Below is a small trained network, with its code and all its weights. Each question gives an input and a class and asks what happens when units are switched off, that is, made to give their printed mean instead of their output.

import numpy as np


def w(rows, s, z=0):
    codes = np.array(rows[::2]) - 128.0
    scale = np.full(codes.shape[1], s)
    scale[-1] = z or s
    return codes * scale


def norm(h):
    return h / np.sqrt((h * h).mean(-1, keepdims=True) + 1e-5)


def f(y):
    return y / 2 * (1 + np.tanh(0.7978845608 * (y + 0.044715 * y**3)))


def log_softmax(a):
    a = a - a.max(-1, keepdims=True)
    return a - np.log(np.exp(a).sum(-1, keepdims=True))


def net(x, mask):
    res = np.array(x, float).reshape(1, 4) / 4 @ E
    u = 0
    for l in range(2):
        y = f(norm(res) @ A[l][:, :-1].T + A[l][:, -1])
        res = res + np.where(mask[u : u + 9], y, B[l][:, -1]) @ B[l][:, :-1]
        u += 9
    return log_softmax(norm(res)[-1] @ U[:, :-1].T + U[:, -1])


A, B = {}, {}
E = w([
[145,149,152,96,167,129,126,194,177,81],'x0',
[143,73,120,75,191,67,168,66,146,143],'x1',
[132,166,68,89,124,109,255,189,71,148],'x2',
[108,118,240,102,65,64,58,126,173,182],'x3',
],0.0072)
A[0] = w([
[141,171,55,178,147,172,137,53,110,12,19],'L0N1',
[79,143,94,134,153,144,63,70,188,104,2],'L0N2',
[88,175,124,191,86,222,93,155,96,72,73],'L0N3',
[108,110,101,68,228,85,114,35,123,93,48],'L0N4',
[54,87,156,184,152,168,97,110,172,88,90],'L0N5',
[108,157,49,94,214,160,106,65,120,95,129],'L0N6',
[88,117,120,218,101,126,130,2,30,112,58],'L0N7',
[145,135,141,100,242,167,96,200,201,63,59],'L0N8',
[152,109,121,189,198,196,74,29,155,31,67],'L0N9',
],0.0082,0.0073)
B[0] = w([
[115,146,104,116,214,223,150,212,209,216,190],'L0N1',
[225,127,164,142,106,128,22,128,79,99,146],'L0N2',
[76,103,195,106,237,134,146,74,63,40,232],'L0N3',
[49,142,244,133,182,192,186,35,34,58,185],'L0N4',
[202,157,158,79,97,84,85,113,62,141,200],'L0N5',
[88,88,136,93,152,127,106,191,165,201,208],'L0N6',
[99,225,40,153,45,46,207,90,203,14,206],'L0N7',
[85,227,44,164,28,62,221,81,193,74,213],'L0N8',
[229,66,151,193,105,118,78,154,110,182,253],'L0N9',
],0.011,0.0059)
A[1] = w([
[128,147,103,160,110,169,98,117,100,99,51],'L1N1',
[163,141,66,60,104,136,185,192,23,130,79],'L1N2',
[68,145,127,167,75,202,57,195,90,68,75],'L1N3',
[84,49,63,171,108,143,113,59,94,165,98],'L1N4',
[82,82,137,107,113,165,77,174,190,244,66],'L1N5',
[26,79,162,107,76,78,68,144,138,131,134],'L1N6',
[78,160,214,155,165,156,130,144,34,112,109],'L1N7',
[78,120,205,175,105,206,146,122,95,102,2],'L1N8',
[102,120,168,88,205,128,139,74,104,99,60],'L1N9',
],0.011,0.0098)
B[1] = w([
[109,113,210,215,151,178,153,83,188,173,116],'L1N1',
[175,76,192,173,80,128,39,89,154,140,203],'L1N2',
[54,94,217,253,129,137,164,76,122,111,161],'L1N3',
[55,162,152,170,123,153,122,164,131,86,132],'L1N4',
[174,114,41,57,134,100,133,129,119,129,156],'L1N5',
[128,109,76,130,164,186,187,193,144,147,216],'L1N6',
[137,138,103,48,132,91,139,89,110,156,254],'L1N7',
[170,190,116,130,208,133,106,71,111,82,151],'L1N8',
[139,164,152,117,156,121,130,115,89,83,186],'L1N9',
],0.015,0.0061)
U = w([
[78,103,252,99,203,146,211,49,73,89,128],'0',
[123,73,82,138,206,235,169,220,173,228,129],'1',
[205,77,204,181,72,96,15,102,133,170,107],'2',
[78,203,108,198,36,73,203,115,218,86,133],'3',
[160,181,62,58,116,73,147,116,102,138,208],'4',
[21,87,62,126,107,104,19,213,16,75,3],'5',
[31,134,67,116,88,143,19,202,11,92,3],'6',
],0.019,0.02)

Each question gives the input, the list of numbers given to net, and the class t.
The units are the neurons (one row each of A and B). Each row of codes is followed by its name. A weight is (code - 128) times the scale printed after its matrix; where a second scale follows, it is the last column's (A, B and U).
mask holds one flag per neuron, layer by layer. A switched-off neuron (its flag False) gives its mean, the last column of its row in B, instead of its output. The means were averaged over made-up inputs and are rounded, as every weight is.
A unit's drop is (log p(t) with every unit on - log p(t) with that unit switched off) / (log p(t) with every unit on - log p(t) with every unit switched off).
The circuit of an input: a set's keep is (log p(t) with only the set's units on - log p(t) with every unit switched off) / (log p(t) with every unit on - log p(t) with every unit switched off). Starting from the 12 units with the biggest drops (on a tie, the unit counted first), units are removed one at a time, each time the one whose removal leaves the highest keep (on an exact tie, the one counted first), for as long as the keep stays at least 0.8.
circuit, biggest first: the units of the circuit, biggest drop first
most important unit: the unit with the biggest drop
k most important neurons: the k neurons with the biggest drops, biggest first
top k neurons in layer l: the k neurons of layer l with the biggest drops, biggest first
drop of u: that unit's drop, to one decimal
input [-2,-4,0,-5], class 1: circuit, biggest first : (L0N1)
input [-7,2,6,-1], class 3: 2 most important neurons : (L0N7 L0N5)
input [1,8,6,-8], class 0: top 3 neurons in layer 1 : (L1N6 L1N9 L1N2)
input [4,6,7,-6], class 2: top 2 neurons in layer 1 : (L1N2 L1N6)
input [-1,-6,0,-8], class 1: 3 most important neurons : (L0N1 L0N4 L0N6)
input [6,-5,-1,3], class 3: 2 most important neurons : (L0N8 L0N4)
input [7,-5,-1,7], class 1: 2 most important neurons : (L1N6 L0N7)
input [5,-4,4,0], class 3: 4 most important neurons : (L0N8 L0N4 L0N5 L0N9)
input [-4,2,4,5], class 1: 2 most important neurons : (L1N6 L0N1)
input [-5,3,3,4], class 3: 2 most important neurons : (L0N6 L0N3)
input [-8,-6,-4,4], class 3: 2 most important neurons : (L0N7 L0N4)
input [3,6,1,7], class 1: 3 most important neurons : (L1N6 L0N3 L0N5)
input [-5,3,6,4], class 2: 2 most important neurons : (L1N2 L0N6)
input [-8,4,-8,-6], class 2: circuit, biggest first : (L0N9)
input [8,-7,7,-8], class 1: 2 most important neurons : (L0N7 L0N4)
input [-7,3,-5,-8], class 1: top 3 neurons in layer 0 : (L0N1 L0N6 L0N8)
input [-7,5,8,-6], class 2: 3 most important neurons : (L1N2 L0N8 L0N3)
input [5,-6,-5,5], class 0: top 2 neurons in layer 0 : (L0N7 L0N6)
input [-7,7,4,1], class 0: top 2 neurons in layer 0 : (L0N4 L0N8)
input [3,0,-5,-2], class 2: most important unit : L0N9
input [0,-1,-6,8], class 1: drop of L1N6 : 0.5
input [5,-7,-1,-2], class 0: drop of L0N3 : 2.7
input [5,3,7,-1], class 2: drop of L1N2 : 0.8
